Below are the code and all the weights of a small trained network. Each question names an input and a target symbol and asks about switching units off, where a switched-off unit gives its printed mean instead of its output.

import numpy as np


def w(rows, s, z=0):
    codes = np.array(rows[::2]) - 128.0
    scale = np.full(codes.shape[1], s)
    scale[-1] = z or s
    return codes * scale


def norm(h):
    return h / np.sqrt((h * h).mean(-1, keepdims=True) + 1e-5)


def softmax(a):
    e = np.exp(a - a.max(-1, keepdims=True))
    return e / e.sum(-1, keepdims=True)


def log_softmax(a):
    a = a - a.max(-1, keepdims=True)
    return a - np.log(np.exp(a).sum(-1, keepdims=True))


def net(x, mask):
    ids = ['ΔΛΦΨαησ'.index(c) for c in x.split()]
    T = len(ids)
    res = E[ids] + P[:T]
    u = 0
    for l in range(2):
        r = norm(res)
        for j in range(3):
            rows = slice(3 * j, 3 * j + 3)
            q, k, v = (r @ M[l][rows].T for M in (Q, K, V))
            z = softmax(np.where(np.tri(T) > 0, q @ k.T / 3**0.5, -1e9)) @ v
            o = O[l][rows]
            res = res + np.where(mask[u + j], z, o[:, -1]) @ o[:, :-1]
        u += 3
    return log_softmax(norm(res)[-1] @ U[:, :-1].T + U[:, -1])


Q, K, V, O = {}, {}, {}, {}
E = w([
[157,135,80,185],'Δ',
[136,134,102,195],'Λ',
[127,139,78,241],'Φ',
[179,95,99,121],'Ψ',
[149,209,33,215],'α',
[245,143,43,74],'η',
[178,2,92,253],'σ',
],0.008)
P = w([
[165,146,212,123],'0',
[5,1,44,106],'1',
[216,150,144,204],'2',
[61,195,118,221],'3',
[32,115,74,44],'4',
[229,104,115,152],'5',
[161,144,35,160],'6',
],0.012)
Q[0] = w([
[187,142,146,119],'0.h1',
[1,139,21,115],'0.h1',
[146,206,74,92],'0.h1',
[95,74,79,79],'0.h2',
[50,106,19,137],'0.h2',
[189,124,134,113],'0.h2',
[86,148,70,108],'0.h3',
[194,125,148,162],'0.h3',
[132,166,128,113],'0.h3',
],0.03)
K[0] = w([
[147,135,155,136],'0.h1',
[55,110,3,116],'0.h1',
[32,153,147,70],'0.h1',
[115,67,67,111],'0.h2',
[190,77,61,149],'0.h2',
[140,128,189,102],'0.h2',
[137,134,39,115],'0.h3',
[160,141,158,111],'0.h3',
[124,142,119,124],'0.h3',
],0.033)
V[0] = w([
[173,110,47,197],'0.h1',
[90,243,129,129],'0.h1',
[105,179,91,71],'0.h1',
[61,59,133,59],'0.h2',
[47,94,123,152],'0.h2',
[133,254,144,97],'0.h2',
[107,99,152,93],'0.h3',
[240,146,133,89],'0.h3',
[165,63,153,207],'0.h3',
],0.032)
O[0] = w([
[146,168,67,248,191],'0.h1',
[212,99,157,47,95],'0.h1',
[172,231,158,59,114],'0.h1',
[43,205,158,4,7],'0.h2',
[148,186,212,97,83],'0.h2',
[189,48,28,59,77],'0.h2',
[93,125,142,62,91],'0.h3',
[81,123,64,252,147],'0.h3',
[115,82,248,184,182],'0.h3',
],0.021,0.02)
Q[1] = w([
[136,207,146,201],'1.h1',
[160,123,127,114],'1.h1',
[187,163,168,210],'1.h1',
[201,176,119,166],'1.h2',
[151,178,4,77],'1.h2',
[108,175,99,180],'1.h2',
[48,23,188,132],'1.h3',
[163,228,125,210],'1.h3',
[139,99,50,108],'1.h3',
],0.035)
K[1] = w([
[166,106,88,204],'1.h1',
[173,139,174,144],'1.h1',
[154,3,79,73],'1.h1',
[181,139,119,169],'1.h2',
[144,245,117,237],'1.h2',
[114,155,53,190],'1.h2',
[48,26,214,154],'1.h3',
[232,208,93,214],'1.h3',
[122,103,74,70],'1.h3',
],0.033)
V[1] = w([
[85,103,104,66],'1.h1',
[142,51,141,126],'1.h1',
[119,166,200,17],'1.h1',
[102,80,136,134],'1.h2',
[186,150,118,160],'1.h2',
[85,45,115,144],'1.h2',
[96,49,1,135],'1.h3',
[78,246,168,161],'1.h3',
[69,89,135,132],'1.h3',
],0.026)
O[1] = w([
[151,48,117,141,96],'1.h1',
[114,129,76,109,165],'1.h1',
[164,85,98,219,3],'1.h1',
[115,154,160,126,144],'1.h2',
[130,81,105,72,152],'1.h2',
[93,145,189,105,166],'1.h2',
[157,187,126,5,174],'1.h3',
[115,77,46,160,101],'1.h3',
[131,202,105,113,131],'1.h3',
],0.024,0.05)
U = w([
[100,57,89,141,249],'Δ',
[104,98,180,41,79],'Λ',
[207,116,212,190,176],'Φ',
[20,171,153,106,69],'Ψ',
[252,130,107,97,74],'α',
[131,175,28,81,162],'η',
[70,138,112,251,159],'σ',
],0.017,0.0021)

Each question gives the input, a string of symbols that net reads in full, and the target symbol t.
The units are the heads (3 rows each of Q, K, V and O). Each row of codes is followed by its name. A weight is (code - 128) times the scale printed after its matrix; where a second scale follows, it is the last column's (O and U).
mask holds one flag per head, layer by layer. A switched-off head (its flag False) gives its mean, the last column of its rows in O, instead of its output. The means were averaged over made-up inputs and are rounded, as every weight is.
A unit's drop is (log p(t) with every unit on - log p(t) with that unit switched off) / (log p(t) with every unit on - log p(t) with every unit switched off).
The circuit of an input: a set's keep is (log p(t) with only the set's units on - log p(t) with every unit switched off) / (log p(t) with every unit on - log p(t) with every unit switched off). Starting from all 6 units, units are removed one at a time, each time the one whose removal leaves the highest keep (on an exact tie, the one counted first), for as long as the keep stays at least 0.8.
units of the circuit, in order: the units of the circuit, biggest drop first
unit that matters most: the unit with the biggest drop
which heads matter: for each layer, one digit per head in row order, 1 if its drop is at least 0.15 and else 0, layers parted by /
input Φ Λ σ α, target σ: units of the circuit, in order => [1.h3; 0.h2]
input α η η Λ Λ Ψ, target α: units of the circuit, in order => [0.h2]
input Δ Φ Λ Λ, target Φ: units of the circuit, in order => [0.h3; 0.h2; 0.h1]
input Φ η σ Φ, target σ: units of the circuit, in order => [0.h2; 1.h3]
input Φ η Δ Ψ, target η: units of the circuit, in order => [0.h1; 0.h3; 0.h2]
input Δ Ψ Λ, target Δ: units of the circuit, in order => [0.h2; 0.h1]
input Λ Λ Φ, target Λ: units of the circuit, in order => [0.h2; 1.h3; 0.h1; 0.h3]
input α Δ Δ σ Φ η Φ, target η: which heads matter => 111 / 000
input Φ Λ Φ Φ η Ψ, target Φ: which heads matter => 011 / 000
input Λ Φ α Δ σ Φ, target Λ: units of the circuit, in order => [0.h1; 0.h2; 1.h3; 0.h3]
input η Φ Λ Ψ σ Φ, target η: which heads matter => 011 / 001
input Φ η Φ Φ Ψ σ, target Φ: units of the circuit, in order => [0.h3; 0.h2]
input Φ Ψ σ Φ Δ Δ η, target η: which heads matter => 101 / 000
input σ σ η α, target σ: units of the circuit, in order => [0.h1]
input Φ Δ η Φ σ α, target Φ: which heads matter => 011 / 001
input Ψ η Φ α, target η: units of the circuit, in order => [0.h3; 0.h1; 0.h2]
input η Ψ η Ψ α Φ Ψ, target α: units of the circuit, in order => [0.h1; 1.h2]
input α Φ η, target α: which heads matter => 010 / 000
input σ Λ Φ α Ψ Λ, target σ: which heads matter => 000 / 000
input Δ α σ, target Δ: which heads matter => 111 / 000
input Λ σ Ψ Ψ, target σ: unit that matters most => 0.h1
input η Λ Λ η, target η: which heads matter => 111 / 001
input Λ Φ Φ Ψ σ α, target Λ: which heads matter => 111 / 001
